Here is a tiny trained network, its code and every weight. The questions are about switching its units off for an input and a class, where a switched-off unit gives its printed mean instead of its output.

import numpy as np


def w(rows, s, z=0):
    codes = np.array(rows[::2]) - 128.0
    scale = np.full(codes.shape[1], s)
    scale[-1] = z or s
    return codes * scale


def f(y):
    return np.maximum(y, 0)


def log_softmax(a):
    a = a - a.max(-1, keepdims=True)
    return a - np.log(np.exp(a).sum(-1, keepdims=True))


def net(x, mask):
    res = np.array(x, float).reshape(1, 7) / 4 @ E
    y = f(res @ A[0][:, :-1].T + A[0][:, -1])
    res = res + np.where(mask, y, B[0][:, -1]) @ B[0][:, :-1]
    return log_softmax(res[-1] @ U[:, :-1].T + U[:, -1])


A, B = {}, {}
E = w([
[57,148,61,253,162],'x0',
[128,138,141,122,137],'x1',
[20,203,82,60,75],'x2',
[127,120,120,133,119],'x3',
[129,131,131,124,134],'x4',
[208,206,62,155,113],'x5',
[128,114,109,132,120],'x6',
],0.015)
A[0] = w([
[37,156,115,143,105,127],'n0',
[91,1,120,148,123,236],'n1',
[56,48,161,115,151,254],'n2',
[173,111,116,155,114,111],'n3',
[85,138,124,213,129,167],'n4',
[175,79,205,59,125,228],'n5',
[169,157,69,83,105,176],'n6',
[73,153,97,212,191,158],'n7',
[120,153,133,45,82,161],'n8',
[139,60,141,131,132,195],'n9',
[236,181,73,116,139,195],'n10',
[231,137,136,170,162,179],'n11',
[117,50,161,143,175,149],'n12',
[30,77,138,84,90,133],'n13',
[162,78,162,179,193,253],'n14',
],0.013,0.0069)
B[0] = w([
[118,177,93,99,160,192],'n0',
[202,156,175,103,135,212],'n1',
[170,170,188,48,208,223],'n2',
[123,99,96,130,144,165],'n3',
[140,146,137,178,204,200],'n4',
[209,110,109,67,66,250],'n5',
[64,135,114,142,61,182],'n6',
[115,186,97,184,194,222],'n7',
[63,102,141,92,97,195],'n8',
[177,126,205,113,83,187],'n9',
[72,90,84,169,85,226],'n10',
[137,42,75,197,127,228],'n11',
[149,190,211,170,103,198],'n12',
[114,70,122,54,187,203],'n13',
[163,120,176,245,132,236],'n14',
],0.011,0.022)
U = w([
[232,119,187,92,80,204],'0',
[138,85,134,6,157,194],'1',
[186,42,89,133,66,134],'2',
[52,159,145,105,11,125],'3',
[188,204,204,161,170,70],'4',
[138,168,113,64,254,1],'5',
[167,83,72,174,204,161],'6',
[114,248,39,127,113,153],'7',
],0.012,0.0035)

Each question gives the input, the list of numbers given to net, and the class t.
The units are the neurons (one row each of A and B). Each row of codes is followed by its name. A weight is (code - 128) times the scale printed after its matrix; where a second scale follows, it is the last column's (A, B and U).
mask holds one flag per neuron, in row order. A switched-off neuron (its flag False) gives its mean, the last column of its row in B, instead of its output. The means were averaged over made-up inputs and are rounded, as every weight is.
A unit's drop is (log p(t) with every unit on - log p(t) with that unit switched off) / (log p(t) with every unit on - log p(t) with every unit switched off).
The circuit of an input: a set's keep is (log p(t) with only the set's units on - log p(t) with every unit switched off) / (log p(t) with every unit on - log p(t) with every unit switched off). Starting from the 12 units with the biggest drops (on a tie, the unit counted first), units are removed one at a time, each time the one whose removal leaves the highest keep (on an exact tie, the one counted first), for as long as the keep stays at least 0.8.
units of the circuit, in order: the units of the circuit, biggest drop first
unit that matters most: the unit with the biggest drop
top k neurons: the k neurons with the biggest drops, biggest first
drop when u is switched off: that unit's drop, to one decimal
input [-6,0,-7,-4,-7,1,5], class 2: units of the circuit, in order : [n11]
input [1,-2,8,1,-4,-5,4], class 5: top 3 neurons : [n0 n5 n2]
input [0,0,5,7,-8,1,-3], class 3: top 2 neurons : [n2 n7]
input [5,8,0,7,8,1,-8], class 6: top 3 neurons : [n12 n2 n1]
input [0,-7,-5,-1,3,1,2], class 2: units of the circuit, in order : [n2 n7]
input [-5,-8,1,6,-7,-6,-7], class 1: top 2 neurons : [n13 n14]
input [0,-1,8,4,5,-1,-7], class 1: top 3 neurons : [n13 n7 n8]
input [7,-8,3,-4,-1,1,-1], class 7: top 2 neurons : [n2 n13]
input [1,-4,-7,-2,8,2,-2], class 6: top 3 neurons : [n11 n14 n5]
input [-5,-7,1,-4,-1,-3,2], class 1: top 2 neurons : [n14 n13]
input [0,2,8,5,2,3,-1], class 3: top 3 neurons : [n8 n7 n6]
input [-6,8,3,-2,5,1,7], class 3: top 2 neurons : [n2 n6]
input [-7,3,0,-6,-4,8,7], class 2: drop when n11 is switched off : 0.2
input [0,8,-4,2,8,-8,-1], class 0: unit that matters most : n5
input [6,6,-2,-6,-1,1,-4], class 6: drop when n9 is switched off : 0.3
input [1,-3,7,2,3,0,-7], class 5: drop when n0 is switched off : 0.4
